Below is a small trained network, with its code and all its weights. Each question gives an input and a target symbol and asks what happens when units are switched off, that is, made to give their printed mean instead of their output.

import numpy as np


def w(rows, s, z=0):
    codes = np.array(rows[::2]) - 128.0
    scale = np.full(codes.shape[1], s)
    scale[-1] = z or s
    return codes * scale


def f(y):
    return y / 2 * (1 + np.tanh(0.7978845608 * (y + 0.044715 * y**3)))


def softmax(a):
    e = np.exp(a - a.max(-1, keepdims=True))
    return e / e.sum(-1, keepdims=True)


def log_softmax(a):
    a = a - a.max(-1, keepdims=True)
    return a - np.log(np.exp(a).sum(-1, keepdims=True))


def net(x, mask):
    ids = ['βγδεζλμξσφψ'.index(c) for c in x.split()]
    T = len(ids)
    res = E[ids] + P[:T]
    q, k, v = (res @ M[0].T for M in (Q, K, V))
    z = softmax(np.where(np.tri(T) > 0, q @ k.T / 3**0.5, -1e9)) @ v
    res = res + np.where(mask[0], z, O[0][:, -1]) @ O[0][:, :-1]
    y = f(res @ A[0][:, :-1].T + A[0][:, -1])
    res = res + np.where(mask[1:25], y, B[0][:, -1]) @ B[0][:, :-1]
    return log_softmax(res[-1] @ U[:, :-1].T + U[:, -1])


Q, K, V, O, A, B = {}, {}, {}, {}, {}, {}
E = w([
[152,145,93,89,111,83],'β',
[134,166,84,113,85,110],'γ',
[103,227,139,99,135,135],'δ',
[59,128,32,86,139,81],'ε',
[55,162,83,162,71,147],'ζ',
[48,88,136,99,79,119],'λ',
[60,213,196,170,84,103],'μ',
[90,203,206,99,183,126],'ξ',
[179,126,147,145,5,64],'σ',
[185,187,133,174,50,99],'φ',
[172,121,226,117,112,164],'ψ',
],0.019)
P = w([
[86,107,112,41,84,76],'0',
[74,170,176,63,95,95],'1',
[68,143,168,91,111,128],'2',
[111,130,161,102,89,150],'3',
[120,122,169,120,73,180],'4',
[128,159,217,138,66,198],'5',
[153,180,229,133,32,211],'6',
[161,174,217,155,2,251],'7',
],0.0068)
Q[0] = w([
[143,72,109,210,250,136],'H0',
[173,105,99,120,145,146],'H0',
[126,180,110,48,84,195],'H0',
],0.021)
K[0] = w([
[54,144,56,86,110,14],'H0',
[86,174,83,88,90,204],'H0',
[109,54,194,161,51,254],'H0',
],0.014)
V[0] = w([
[126,205,56,125,182,202],'H0',
[123,136,118,251,94,62],'H0',
[1,121,179,171,123,160],'H0',
],0.017)
O[0] = w([
[119,243,101,38,117,131,11],'H0',
[91,146,193,140,117,9,199],'H0',
[40,146,145,200,129,183,180],'H0',
],0.015,0.011)
A[0] = w([
[58,102,65,107,220,84,159],'N0',
[115,174,87,159,184,141,2],'N1',
[107,174,89,128,150,92,152],'N2',
[162,85,140,158,143,84,124],'N3',
[148,109,75,146,215,133,129],'N4',
[89,124,177,123,255,94,157],'N5',
[203,115,189,70,140,170,123],'N6',
[60,132,121,106,112,155,157],'N7',
[113,135,37,151,53,78,111],'N8',
[110,157,101,218,169,102,55],'N9',
[139,161,115,63,126,133,15],'N10',
[106,146,68,102,193,107,79],'N11',
[95,176,119,38,64,134,171],'N12',
[112,137,98,108,122,119,186],'N13',
[167,114,94,178,140,176,68],'N14',
[120,142,254,71,129,141,95],'N15',
[147,81,98,106,73,133,185],'N16',
[132,149,30,169,148,123,150],'N17',
[63,141,151,114,111,82,54],'N18',
[119,185,179,73,195,145,104],'N19',
[136,140,97,86,89,197,136],'N20',
[176,156,146,87,47,151,106],'N21',
[149,109,134,183,126,160,95],'N22',
[120,108,169,54,171,181,111],'N23',
],0.01,0.0044)
B[0] = w([
[68,238,166,203,145,158,142],'N0',
[79,47,109,97,157,148,149],'N1',
[166,139,134,208,162,183,150],'N2',
[83,213,102,69,125,213,255],'N3',
[187,122,164,151,113,184,140],'N4',
[157,136,167,106,26,82,199],'N5',
[49,125,56,121,85,74,139],'N6',
[219,176,34,132,140,110,200],'N7',
[12,83,107,139,33,68,176],'N8',
[186,51,187,37,164,174,209],'N9',
[237,55,163,162,77,140,139],'N10',
[125,166,191,167,107,177,133],'N11',
[80,135,117,174,241,75,166],'N12',
[100,170,133,139,179,141,135],'N13',
[70,12,29,191,93,53,186],'N14',
[42,126,47,126,114,105,196],'N15',
[137,116,181,133,180,122,166],'N16',
[75,122,182,106,84,117,146],'N17',
[247,133,34,163,161,160,248],'N18',
[193,146,103,135,33,53,148],'N19',
[194,254,247,62,128,110,176],'N20',
[187,72,156,57,152,127,144],'N21',
[116,163,194,56,169,152,209],'N22',
[80,133,102,137,132,128,146],'N23',
],0.0096,0.016)
U = w([
[119,105,93,139,144,144,251],'β',
[251,145,145,229,88,155,164],'γ',
[147,169,237,138,63,146,113],'δ',
[181,181,161,148,188,85,100],'ε',
[144,182,110,181,21,82,132],'ζ',
[131,200,72,72,102,210,140],'λ',
[185,127,70,59,148,119,15],'μ',
[118,147,126,154,133,117,38],'ξ',
[111,186,181,194,202,50,99],'σ',
[129,128,139,131,254,8,142],'φ',
[152,164,82,204,215,63,65],'ψ',
],0.0056,0.003)

Each question gives the input, a string of symbols that net reads in full, and the target symbol t.
The units are the heads (3 rows each of Q, K, V and O) and the neurons (one row each of A and B). Each row of codes is followed by its name. A weight is (code - 128) times the scale printed after its matrix; where a second scale follows, it is the last column's (O, A, B and U).
mask holds one flag per unit, heads first, then neurons. A switched-off unit (its flag False) gives its mean, the last column of its rows in O or B, instead of its output. The means were averaged over made-up inputs and are rounded, as every weight is.
A unit's drop is (log p(t) with every unit on - log p(t) with that unit switched off) / (log p(t) with every unit on - log p(t) with every unit switched off).
The circuit of an input: a set's keep is (log p(t) with only the set's units on - log p(t) with every unit switched off) / (log p(t) with every unit on - log p(t) with every unit switched off). Starting from the 12 units with the biggest drops (on a tie, the unit counted first), units are removed one at a time, each time the one whose removal leaves the highest keep (on an exact tie, the one counted first), for as long as the keep stays at least 0.8.
circuit, biggest first: the units of the circuit, biggest drop first
most important unit: the unit with the biggest drop
k most important neurons: the k neurons with the biggest drops, biggest first
drop of u: that unit's drop, to one decimal
input μ ψ β, target β: 3 most important neurons => [N14 N18 N5]
input γ ξ δ, target λ: circuit, biggest first => [H0]
input λ λ γ, target β: circuit, biggest first => [H0 N14]
input σ δ μ λ, target γ: 2 most important neurons => [N18 N7]
input δ λ δ, target β: circuit, biggest first => [H0 N14]
input ξ γ β β γ γ, target φ: circuit, biggest first => [H0 N12 N3]
input φ μ γ ζ γ γ γ λ, target β: 2 most important neurons => [N14 N20]
input ψ ξ γ, target β: 3 most important neurons => [N14 N18 N5]
input δ β ζ λ μ, target γ: 3 most important neurons => [N18 N9 N7]
input ε φ ψ λ φ φ δ, target β: circuit, biggest first => [N14 H0]
input ξ γ ψ γ ζ φ, target β: circuit, biggest first => [N14 H0]
input μ γ γ, target γ: 2 most important neurons => [N18 N3]
input φ β γ μ δ φ φ μ, target ζ: 2 most important neurons => [N15 N5]
input μ γ δ, target γ: most important unit => H0
input φ φ ξ ξ, target ζ: 2 most important neurons => [N19 N3]
input β γ φ γ φ μ ε, target ζ: 2 most important neurons => [N5 N8]
input γ φ μ δ ζ σ γ ψ, target β: 3 most important neurons => [N14 N6 N5]
input ξ μ μ γ, target γ: 4 most important neurons => [N18 N3 N7 N9]
input φ φ λ β, target ζ: 2 most important neurons => [N22 N9]
input γ ε μ μ λ, target γ: drop of H0 => 0.6
input μ λ σ φ γ ξ, target ζ: drop of N19 => 0.2
input γ γ γ μ λ ξ σ μ, target δ: drop of N14 => 0.2
